Here is a tiny trained network, its code and every weight. The questions are about switching its units off for an input and a class, where a switched-off unit gives its printed mean instead of its output.

import numpy as np


def w(rows, s, z=0):
    codes = np.array(rows[::2]) - 128.0
    scale = np.full(codes.shape[1], s)
    scale[-1] = z or s
    return codes * scale


def f(y):
    return np.maximum(y, 0)


def log_softmax(a):
    a = a - a.max(-1, keepdims=True)
    return a - np.log(np.exp(a).sum(-1, keepdims=True))


def net(x, mask):
    res = np.array(x, float).reshape(1, 6) / 4 @ E
    y = f(res @ A[0][:, :-1].T + A[0][:, -1])
    res = res + np.where(mask, y, B[0][:, -1]) @ B[0][:, :-1]
    return log_softmax(res[-1] @ U[:, :-1].T + U[:, -1])


A, B = {}, {}
E = w([
[85,23,208,138,119,170,22],'x0',
[162,65,99,118,194,165,211],'x1',
[237,104,195,126,244,100,103],'x2',
[148,161,77,89,87,255,102],'x3',
[75,115,126,70,176,166,107],'x4',
[79,63,19,213,167,91,197],'x5',
],0.0088)
A[0] = w([
[126,123,148,150,85,41,148,156],'neuron 1',
[212,185,90,139,125,131,74,3],'neuron 2',
[16,104,160,123,71,155,28,102],'neuron 3',
[51,147,108,116,82,142,102,225],'neuron 4',
[120,100,173,152,117,79,139,136],'neuron 5',
[174,194,88,114,82,149,140,110],'neuron 6',
[106,156,95,103,148,136,149,84],'neuron 7',
[113,86,85,132,188,145,171,95],'neuron 8',
[122,110,138,130,125,154,85,16],'neuron 9',
[110,114,55,113,233,141,132,124],'neuron 10',
[130,118,86,144,163,110,148,118],'neuron 11',
[132,148,82,93,83,147,149,134],'neuron 12',
[203,157,129,136,134,111,79,68],'neuron 13',
[50,102,154,135,40,130,64,133],'neuron 14',
[169,87,252,92,237,161,88,157],'neuron 15',
[81,96,37,121,224,161,163,60],'neuron 16',
[72,172,96,72,59,181,178,38],'neuron 17',
[119,124,89,145,116,122,91,26],'neuron 18',
],0.014,0.0024)
B[0] = w([
[94,193,154,239,140,95,146,192],'neuron 1',
[125,65,42,123,185,137,178,183],'neuron 2',
[55,33,128,120,119,167,85,244],'neuron 3',
[72,101,100,136,105,156,117,209],'neuron 4',
[120,165,167,153,133,59,149,177],'neuron 5',
[117,166,90,93,121,159,190,205],'neuron 6',
[154,132,144,132,87,168,132,166],'neuron 7',
[187,115,100,154,135,118,64,196],'neuron 8',
[129,131,167,122,96,91,93,157],'neuron 9',
[186,83,118,132,92,123,83,200],'neuron 10',
[176,141,133,161,108,124,117,180],'neuron 11',
[146,187,110,83,98,132,116,191],'neuron 12',
[133,66,58,148,181,114,183,181],'neuron 13',
[49,66,81,157,165,118,83,224],'neuron 14',
[159,132,251,32,157,120,156,254],'neuron 15',
[187,83,90,165,93,150,54,224],'neuron 16',
[129,231,151,73,48,176,125,224],'neuron 17',
[124,146,159,106,111,111,109,149],'neuron 18',
],0.02,0.016)
U = w([
[201,87,237,78,252,76,131,181],'0',
[112,196,140,223,178,51,130,142],'1',
[237,113,107,187,141,105,42,144],'2',
[124,230,69,119,115,165,142,119],'3',
[3,67,146,133,133,147,13,128],'4',
[194,147,65,138,220,112,190,2],'5',
],0.0072,0.0018)

Each question gives the input, the list of numbers given to net, and the class t.
The units are the neurons (one row each of A and B). Each row of codes is followed by its name. A weight is (code - 128) times the scale printed after its matrix; where a second scale follows, it is the last column's (A, B and U).
mask holds one flag per neuron, in row order. A switched-off neuron (its flag False) gives its mean, the last column of its row in B, instead of its output. The means were averaged over made-up inputs and are rounded, as every weight is.
A unit's drop is (log p(t) with every unit on - log p(t) with that unit switched off) / (log p(t) with every unit on - log p(t) with every unit switched off).
The circuit of an input: a set's keep is (log p(t) with only the set's units on - log p(t) with every unit switched off) / (log p(t) with every unit on - log p(t) with every unit switched off). Starting from the 12 units with the biggest drops (on a tie, the unit counted first), units are removed one at a time, each time the one whose removal leaves the highest keep (on an exact tie, the one counted first), for as long as the keep stays at least 0.8.
circuit, biggest first: the units of the circuit, biggest drop first
most important unit: the unit with the biggest drop
top k neurons: the k neurons with the biggest drops, biggest first
drop when u is switched off: that unit's drop, to one decimal
input [-7,-8,2,0,2,-7], class 5: circuit, biggest first -> [neuron 2; neuron 13]
input [-4,-4,2,4,-2,-8], class 5: circuit, biggest first -> [neuron 2; neuron 13]
input [0,7,-8,4,-7,4], class 3: most important unit -> neuron 17
input [-2,-7,6,6,-1,7], class 5: circuit, biggest first -> [neuron 2; neuron 3]
input [-6,-5,2,-2,4,2], class 2: top 2 neurons -> [neuron 15; neuron 17]
input [2,5,-8,8,-7,-4], class 3: top 2 neurons -> [neuron 17; neuron 6]
input [-7,-2,3,7,3,-7], class 3: top 3 neurons -> [neuron 17; neuron 6; neuron 12]
input [-1,3,-3,5,4,2], class 3: top 2 neurons -> [neuron 17; neuron 12]
input [-4,-2,-1,-7,-4,8], class 1: top 3 neurons -> [neuron 1; neuron 5; neuron 3]
input [-4,8,3,1,5,-3], class 0: top 2 neurons -> [neuron 15; neuron 4]
input [-1,-6,6,-8,3,8], class 1: top 2 neurons -> [neuron 1; neuron 5]
input [-5,-4,-5,-6,-6,-7], class 1: drop when neuron 1 is switched off -> 0.9
input [-3,-4,0,-8,6,2], class 1: drop when neuron 10 is switched off -> 0.0
input [-8,-4,6,1,8,1], class 2: most important unit -> neuron 10
input [3,-8,6,-8,0,7], class 1: drop when neuron 1 is switched off -> 0.6
